Below are the code and all the weights of a small trained network. Each question names an input and a class and asks about switching units off, where a switched-off unit gives its printed mean instead of its output.

import numpy as np


def w(rows, s, z=0):
    codes = np.array(rows[::2]) - 128.0
    scale = np.full(codes.shape[1], s)
    scale[-1] = z or s
    return codes * scale


def norm(h):
    return h / np.sqrt((h * h).mean(-1, keepdims=True) + 1e-5)


def f(y):
    return np.maximum(y, 0)


def log_softmax(a):
    a = a - a.max(-1, keepdims=True)
    return a - np.log(np.exp(a).sum(-1, keepdims=True))


def net(x, mask):
    res = np.array(x, float).reshape(1, 5) / 4 @ E
    u = 0
    for l in range(2):
        y = f(norm(res) @ A[l][:, :-1].T + A[l][:, -1])
        res = res + np.where(mask[u : u + 5], y, B[l][:, -1]) @ B[l][:, :-1]
        u += 5
    return log_softmax(norm(res)[-1] @ U[:, :-1].T + U[:, -1])


A, B = {}, {}
E = w([
[174,154,118,110,104,63,127,157,104,7,186],'x0',
[154,147,110,120,144,181,71,134,79,169,67],'x1',
[89,106,180,96,136,175,125,148,91,70,129],'x2',
[156,140,175,144,192,105,178,144,151,143,125],'x3',
[145,152,94,199,181,131,131,87,78,168,167],'x4',
],0.011)
A[0] = w([
[109,110,162,161,173,113,210,131,127,101,161,2],'0.n1',
[115,132,171,214,251,128,234,127,96,152,126,109],'0.n2',
[200,153,148,104,115,127,89,136,105,106,75,202],'0.n3',
[157,151,89,183,152,107,124,100,106,149,126,114],'0.n4',
[195,174,111,172,135,30,150,118,143,110,149,54],'0.n5',
],0.014,0.0042)
B[0] = w([
[154,111,45,141,24,70,180,112,165,226,18,181],'0.n1',
[122,156,208,76,218,196,40,115,133,75,216,249],'0.n2',
[173,168,81,53,114,131,106,126,137,124,160,197],'0.n3',
[105,177,78,117,6,129,174,184,159,191,105,209],'0.n4',
[187,107,56,152,188,80,167,145,99,103,95,227],'0.n5',
],0.011,0.012)
A[1] = w([
[110,60,126,71,147,113,153,152,178,61,84,118],'1.n1',
[108,34,168,195,182,55,154,90,149,93,76,2],'1.n2',
[129,123,69,107,166,174,93,171,122,136,71,59],'1.n3',
[104,101,108,96,30,190,40,140,4,44,60,166],'1.n4',
[148,127,77,195,177,106,151,117,111,97,205,217],'1.n5',
],0.016,0.0033)
B[1] = w([
[90,94,160,147,113,165,69,82,128,145,172,185],'1.n1',
[68,78,125,173,78,107,183,158,121,76,143,150],'1.n2',
[136,148,89,135,118,101,152,114,99,103,118,197],'1.n3',
[179,105,248,46,216,169,17,68,173,106,197,247],'1.n4',
[165,135,125,92,184,124,138,117,136,140,101,197],'1.n5',
],0.016,0.015)
U = w([
[45,188,116,150,138,203,157,151,115,163,118,66],'0',
[247,206,26,61,188,99,147,123,118,142,92,146],'1',
[131,54,78,149,143,54,225,122,145,59,140,93],'2',
[126,146,174,140,121,112,174,195,77,129,116,39],'3',
[43,91,114,170,20,130,177,126,155,164,88,179],'4',
[146,168,159,178,91,147,160,181,74,68,87,17],'5',
[99,164,133,141,121,141,188,168,54,81,118,2],'6',
[112,142,196,51,162,207,58,92,142,103,194,198],'7',
],0.013,0.0056)

Each question gives the input, the list of numbers given to net, and the class t.
The units are the neurons (one row each of A and B). Each row of codes is followed by its name. A weight is (code - 128) times the scale printed after its matrix; where a second scale follows, it is the last column's (A, B and U).
mask holds one flag per neuron, layer by layer. A switched-off neuron (its flag False) gives its mean, the last column of its row in B, instead of its output. The means were averaged over made-up inputs and are rounded, as every weight is.
A unit's drop is (log p(t) with every unit on - log p(t) with that unit switched off) / (log p(t) with every unit on - log p(t) with every unit switched off).
The circuit of an input: a set's keep is (log p(t) with only the set's units on - log p(t) with every unit switched off) / (log p(t) with every unit on - log p(t) with every unit switched off). Starting from all 10 units, units are removed one at a time, each time the one whose removal leaves the highest keep (on an exact tie, the one counted first), for as long as the keep stays at least 0.8.
units of the circuit, in order: the units of the circuit, biggest drop first
unit that matters most: the unit with the biggest drop
top k neurons: the k neurons with the biggest drops, biggest first
top k neurons in layer l: the k neurons of layer l with the biggest drops, biggest first
drop of u: that unit's drop, to one decimal
input [0,-8,2,3,4], class 1: units of the circuit, in order -> 0.n1
input [-2,0,-6,4,-8], class 4: units of the circuit, in order -> 1.n4, 0.n2
input [2,-6,-2,6,1], class 2: top 3 neurons in layer 0 -> 0.n5, 0.n3, 0.n1
input [7,-3,3,6,1], class 2: top 2 neurons -> 1.n2, 0.n4
input [4,-7,5,8,2], class 2: top 3 neurons -> 0.n1, 1.n4, 1.n2
input [-4,-2,-6,-4,3], class 4: top 2 neurons -> 1.n4, 0.n4
input [-6,-5,-7,4,5], class 1: top 2 neurons in layer 1 -> 1.n4, 1.n1
input [-6,6,-2,6,-6], class 1: top 2 neurons -> 1.n4, 1.n3
input [-8,4,-2,2,-1], class 0: top 4 neurons in layer 1 -> 1.n4, 1.n5, 1.n1, 1.n3
input [-8,-6,-5,1,-6], class 4: top 2 neurons in layer 0 -> 0.n2, 0.n3
input [-2,-7,-2,1,3], class 1: top 2 neurons -> 0.n2, 1.n4
input [-1,-8,-8,6,-8], class 2: top 2 neurons in layer 0 -> 0.n5, 0.n4
input [2,-6,-8,-4,-8], class 2: top 2 neurons -> 0.n2, 1.n4
input [-1,-2,-2,2,-2], class 4: top 3 neurons -> 0.n3, 1.n4, 0.n1
input [8,-5,-3,4,0], class 2: unit that matters most -> 1.n2
input [5,-5,1,1,-7], class 4: top 2 neurons in layer 1 -> 1.n4, 1.n1
input [5,-2,-5,4,-5], class 2: top 3 neurons in layer 1 -> 1.n2, 1.n4, 1.n1
input [1,0,-1,4,8], class 1: top 2 neurons -> 0.n5, 1.n4
input [5,-7,-4,-8,3], class 2: top 2 neurons in layer 1 -> 1.n4, 1.n2
input [-8,-7,-6,-5,-6], class 4: units of the circuit, in order -> 1.n4
input [3,-8,-8,1,-4], class 2: drop of 1.n2 -> 0.2
input [-6,-7,-1,-5,0], class 4: drop of 0.n2 -> 0.6
